[ 0.03 -1.29 -0.67 -0.93  0.91  1.37 -0.81 -3.03 -0.68  0.14 -2.45  0.44
 -2.41 -0.10  0.64 -0.50  1.03  0.20 -1.88 -1.82  2.73  0.14  4.39] | Q328
[-1.24 -1.22  0.26 -1.02 -0.52  0.38 -0.09  0.90 -1.05  0.48 -1.54 -0.15
 -0.39 -2.29  0.18 -1.19  0.49  0.49 -1.34 -1.85 -0.08 -0.20  3.69] | Q891
[-1.52 -1.50 -2.06 -0.62  1.44 -0.67 -0.09 -1.98 -0.76 -0.16 -1.61  0.71
 -2.28 -1.51 -0.28  1.04 -0.38 -0.53 -1.37 -0.94  0.66  1.24  0.40] | Q328
[ 0.18 -0.13 -1.14  0.76 -0.09 -0.55 -0.69 -0.95  0.79 -0.68  0.00  0.39
 -1.52 -2.80 -1.18  1.91  0.61 -0.83  1.36 -1.75 -0.20 -0.64  5.43] | Q176
[-0.76 -0.61 -1.62 -0.70  1.21 -0.12  0.21 -0.71 -0.58 -1.82  0.11  1.09
 -3.42 -3.75 -0.26  2.25  1.20  0.10 -1.30 -5.10  2.34 -1.96  3.37] | Q176
[ 0.79  0.15 -0.16 -0.21  0.68  1.13 -0.32  0.31 -2.95  0.49 -2.38 -0.28
 -0.76 -2.47  0.41  1.22  0.60  0.18 -0.22 -1.54  1.95  0.58  3.76] | Q891
[-1.13 -0.37 -0.23 -0.76  0.63  3.67 -0.32  2.96 -0.40 -0.07 -1.48  0.22
 -0.18 -1.01 -0.40  1.86  0.68  0.27 -0.61 -2.57 -0.78  1.16  5.16] | Q891
[-3.31 -3.08  2.20 -2.11  0.28 -3.44 -1.24 -0.38  1.93 -1.29  3.66  3.09
  3.50 -2.55 -3.70  4.68 -2.48  0.18 -4.43 -0.59  0.74  4.57 -9.01] | Q328
[ 0.04  0.83 -1.39 -1.33  0.39 -3.14  1.76  1.77 -0.60 -1.09  0.03  1.97
  1.38 -2.04  0.34  1.31 -1.41  1.31  0.05 -2.33  0.62  0.22  0.84] | Q176
[-0.59 -1.13 -0.21  0.36  0.77  0.41  0.53 -1.84 -1.74 -0.46  1.07  0.77
 -0.61 -2.63 -1.75  2.50  0.39  1.01  0.38 -4.13  5.23 -2.33  6.98] | Q176
[-1.63 -1.65 -0.04 -1.29  1.17  1.08 -0.49 -0.77 -2.15 -0.30 -1.65  0.11
 -0.50 -1.76 -0.33  1.71  1.13  0.24 -3.52 -0.46 -1.20  0.69  4.36] | Q328
[-0.72 -1.66 -0.06 -1.11  0.77  0.09  0.35  0.36 -2.71 -0.52 -2.15  0.44
  0.66 -0.80  0.66  0.79 -0.04  1.00 -0.14 -3.85  1.52  1.20  4.72] | Q891
[-0.04 -1.39 -0.19  0.23  1.35  3.94  0.27  0.03 -1.77  0.22 -3.18 -0.61
 -0.83 -1.31  0.89 -0.65  1.90  0.81 -0.14 -4.19  0.07 -0.22  9.01] | Q891
[-1.95 -0.97  0.91 -0.75  0.51 -2.21  0.83 -1.93 -0.51  0.14  0.14  1.19
  1.94 -1.44  0.97  2.00  0.20  0.50 -0.49 -2.75  1.03 -0.18  2.06] | Q176
[-1.71 -0.62  0.16 -0.88  0.13 -0.27  1.84 -1.86 -0.46 -0.72 -1.20  0.81
  0.92 -2.94 -0.17  2.05  0.31  0.16 -1.51 -2.41  1.23 -0.83  4.50] | Q176
[-1.83 -1.18 -0.62 -1.57  1.13  0.02  0.17 -0.66 -1.21 -0.51 -0.47  1.71
 -1.02 -2.37 -0.41  2.06  0.33  0.13 -3.18 -1.10  0.60  0.68  3.18] | Q328
[-0.96 -0.97 -2.14 -0.18  0.90 -1.16  0.16  0.21 -2.40  0.32 -1.56 -0.19
 -1.02 -0.09  0.12 -0.55  0.45  1.05  0.03  0.35 -0.82  2.03  1.82] | Q328
[-0.78 -1.35  0.54  0.41  1.15  2.90 -0.05  1.17 -3.13  0.46 -4.24 -1.69
 -1.29 -1.20  1.17 -2.21  2.28  0.37 -0.86 -2.42 -0.78 -0.89  7.71] | Q891
[-2.44 -1.37 -0.59 -2.79  0.58 -1.95 -0.15 -1.89 -1.01 -0.67 -0.53  2.20
 -1.27 -1.93 -1.90  1.35  0.57 -0.32  0.39 -2.95  3.37 -0.42 -0.56] | Q176
